Here is a tiny trained network, its code and every weight. The questions are about switching its units off for an input and a target symbol, where a switched-off unit gives its printed mean instead of its output.

import numpy as np


def w(rows, s, z=0):
    codes = np.array(rows[::2]) - 128.0
    scale = np.full(codes.shape[1], s)
    scale[-1] = z or s
    return codes * scale


def norm(h):
    return h / np.sqrt((h * h).mean(-1, keepdims=True) + 1e-5)


def f(y):
    return np.maximum(y, 0)


def softmax(a):
    e = np.exp(a - a.max(-1, keepdims=True))
    return e / e.sum(-1, keepdims=True)


def log_softmax(a):
    a = a - a.max(-1, keepdims=True)
    return a - np.log(np.exp(a).sum(-1, keepdims=True))


def net(x, mask):
    ids = ['Ψαδλμξ'.index(c) for c in x.split()]
    T = len(ids)
    res = E[ids] + P[:T]
    u = 0
    for l in range(2):
        q, k, v = (norm(res) @ M[l].T for M in (Q, K, V))
        z = softmax(np.where(np.tri(T) > 0, q @ k.T / 4**0.5, -1e9)) @ v
        res = res + np.where(mask[u], z, O[l][:, -1]) @ O[l][:, :-1]
        u += 1
        y = f(norm(res) @ A[l][:, :-1].T + A[l][:, -1])
        res = res + np.where(mask[u : u + 8], y, B[l][:, -1]) @ B[l][:, :-1]
        u += 8
    return log_softmax(norm(res)[-1] @ U[:, :-1].T + U[:, -1])


Q, K, V, O, A, B = {}, {}, {}, {}, {}, {}
E = w([
[159,101,23],'Ψ',
[220,117,184],'α',
[125,13,103],'δ',
[195,73,150],'λ',
[201,124,41],'μ',
[101,3,79],'ξ',
],0.0026)
P = w([
[129,100,89],'0',
[111,78,187],'1',
[151,118,75],'2',
[84,225,156],'3',
[46,58,198],'4',
[97,205,103],'5',
[70,255,168],'6',
[34,85,215],'7',
],0.0056)
Q[0] = w([
[154,39,184],'0.h1',
[243,98,140],'0.h1',
[1,216,147],'0.h1',
[15,170,140],'0.h1',
],0.0061)
K[0] = w([
[255,46,30],'0.h1',
[203,239,87],'0.h1',
[59,58,245],'0.h1',
[32,66,127],'0.h1',
],0.005)
V[0] = w([
[61,1,247],'0.h1',
[64,82,121],'0.h1',
[77,23,222],'0.h1',
[155,163,56],'0.h1',
],0.0033)
O[0] = w([
[125,3,138,254],'0.h1',
[142,97,101,178],'0.h1',
[221,112,76,234],'0.h1',
[112,134,135,106],'0.h1',
],0.0053,0.0019)
A[0] = w([
[111,118,121,116],'0.n1',
[146,255,155,145],'0.n2',
[65,79,127,69],'0.n3',
[98,104,215,78],'0.n4',
[72,101,99,22],'0.n5',
[201,102,72,253],'0.n6',
[162,167,53,177],'0.n7',
[92,124,10,43],'0.n8',
],0.0088,0.0024)
B[0] = w([
[145,155,130,140],'0.n1',
[100,254,127,195],'0.n2',
[154,198,163,185],'0.n3',
[83,187,87,193],'0.n4',
[132,178,175,147],'0.n5',
[91,169,186,254],'0.n6',
[145,221,214,211],'0.n7',
[99,108,32,198],'0.n8',
],0.0056,0.0053)
Q[1] = w([
[146,187,2],'1.h1',
[86,100,218],'1.h1',
[159,243,187],'1.h1',
[118,81,187],'1.h1',
],0.01)
K[1] = w([
[2,208,89],'1.h1',
[232,108,120],'1.h1',
[229,249,152],'1.h1',
[199,51,169],'1.h1',
],0.0088)
V[1] = w([
[162,158,72],'1.h1',
[251,61,127],'1.h1',
[1,161,173],'1.h1',
[133,154,210],'1.h1',
],0.0054)
O[1] = w([
[52,65,128,103],'1.h1',
[73,253,194,3],'1.h1',
[228,98,103,251],'1.h1',
[202,172,137,202],'1.h1',
],0.0059,0.0048)
A[1] = w([
[180,105,73,127],'1.n1',
[17,174,254,151],'1.n2',
[144,229,117,115],'1.n3',
[151,98,50,43],'1.n4',
[166,183,181,2],'1.n5',
[109,153,35,206],'1.n6',
[149,107,61,61],'1.n7',
[93,165,30,26],'1.n8',
],0.0086,0.004)
B[1] = w([
[76,169,85,246],'1.n1',
[131,254,67,162],'1.n2',
[126,64,118,255],'1.n3',
[66,95,157,175],'1.n4',
[57,80,199,182],'1.n5',
[186,122,129,225],'1.n6',
[95,102,170,170],'1.n7',
[69,190,229,156],'1.n8',
],0.0093,0.0044)
U = w([
[108,84,64,252],'Ψ',
[210,139,80,34],'α',
[111,237,155,129],'δ',
[140,84,251,107],'λ',
[77,91,95,172],'μ',
[2,201,135,116],'ξ',
],0.013,0.0028)

Each question gives the input, a string of symbols that net reads in full, and the target symbol t.
The units are the heads (4 rows each of Q, K, V and O) and the neurons (one row each of A and B). Each row of codes is followed by its name. A weight is (code - 128) times the scale printed after its matrix; where a second scale follows, it is the last column's (O, A, B and U).
mask holds one flag per unit, layer by layer, with each layer's heads first. A switched-off unit (its flag False) gives its mean, the last column of its rows in O or B, instead of its output. The means were averaged over made-up inputs and are rounded, as every weight is.
A unit's drop is (log p(t) with every unit on - log p(t) with that unit switched off) / (log p(t) with every unit on - log p(t) with every unit switched off).
The circuit of an input: a set's keep is (log p(t) with only the set's units on - log p(t) with every unit switched off) / (log p(t) with every unit on - log p(t) with every unit switched off). Starting from the 12 units with the biggest drops (on a tie, the unit counted first), units are removed one at a time, each time the one whose removal leaves the highest keep (on an exact tie, the one counted first), for as long as the keep stays at least 0.8.
circuit, biggest first: the units of the circuit, biggest drop first
top k neurons: the k neurons with the biggest drops, biggest first
k most important neurons of layer l: the k neurons of layer l with the biggest drops, biggest first
input Ψ λ δ δ, target α: circuit, biggest first => 0.h1; 0.n3; 0.n7
input δ Ψ λ α μ λ Ψ α, target δ: circuit, biggest first => 1.n2
input δ ξ λ λ δ, target δ: circuit, biggest first => 1.h1; 0.n2; 1.n2
input Ψ α α μ ξ λ Ψ Ψ, target Ψ: circuit, biggest first => 0.n7; 1.n5
input μ α ξ λ λ α λ α, target μ: 3 most important neurons of layer 0 => 0.n4; 0.n7; 0.n6
input α Ψ Ψ α μ, target α: top 2 neurons => 0.n6; 0.n8
input λ λ α α λ δ Ψ Ψ, target λ: circuit, biggest first => 0.n3; 0.h1
input δ Ψ λ α λ, target δ: top 3 neurons => 0.n2; 1.n2; 0.n4
input δ α λ Ψ Ψ, target δ: circuit, biggest first => 1.h1; 1.n2
input α Ψ μ α Ψ δ, target Ψ: top 3 neurons => 0.n8; 0.n4; 0.n2
input Ψ μ Ψ δ α, target Ψ: circuit, biggest first => 0.n4; 1.n5; 0.n6
input λ Ψ λ λ λ Ψ, target ξ: top 3 neurons => 0.n8; 1.n8; 1.n1
input Ψ Ψ α Ψ δ λ λ λ, target Ψ: top 3 neurons => 0.n6; 0.n4; 0.n7
input μ λ μ Ψ δ μ λ α, target μ: top 4 neurons => 0.n6; 0.n4; 0.n7; 0.n2
input ξ Ψ λ α μ Ψ ξ λ, target ξ: top neuron => 0.n4
input α λ Ψ λ Ψ λ λ ξ, target α: 2 most important neurons of layer 0 => 0.n4; 0.n2
input Ψ λ λ α λ, target Ψ: circuit, biggest first => 0.n4; 0.n6; 1.n5
input ξ α λ μ μ, target ξ: top 3 neurons => 0.n2; 0.n7; 1.n2
input α Ψ α δ α ξ Ψ δ, target α: top 4 neurons => 0.n6; 0.n8; 0.n7; 0.n3
input λ δ λ Ψ, target α: top 2 neurons => 0.n6; 0.n7
input α λ λ λ δ λ α, target α: top 3 neurons => 0.n6; 1.n3; 0.n7
input μ Ψ δ ξ, target Ψ: top neuron => 0.n2
input α δ Ψ λ λ ξ α ξ, target α: 2 most important neurons of layer 0 => 0.n4; 0.n8
input ξ λ α δ μ Ψ λ λ, target ξ: 3 most important neurons of layer 1 => 1.n2; 1.n5; 1.n6
input λ Ψ λ ξ, target Ψ: top 2 neurons => 0.n8; 0.n7
input δ Ψ Ψ λ α α μ Ψ, target δ: top 2 neurons => 0.n4; 1.n2
input ξ λ λ μ Ψ, target ξ: circuit, biggest first => 1.h1
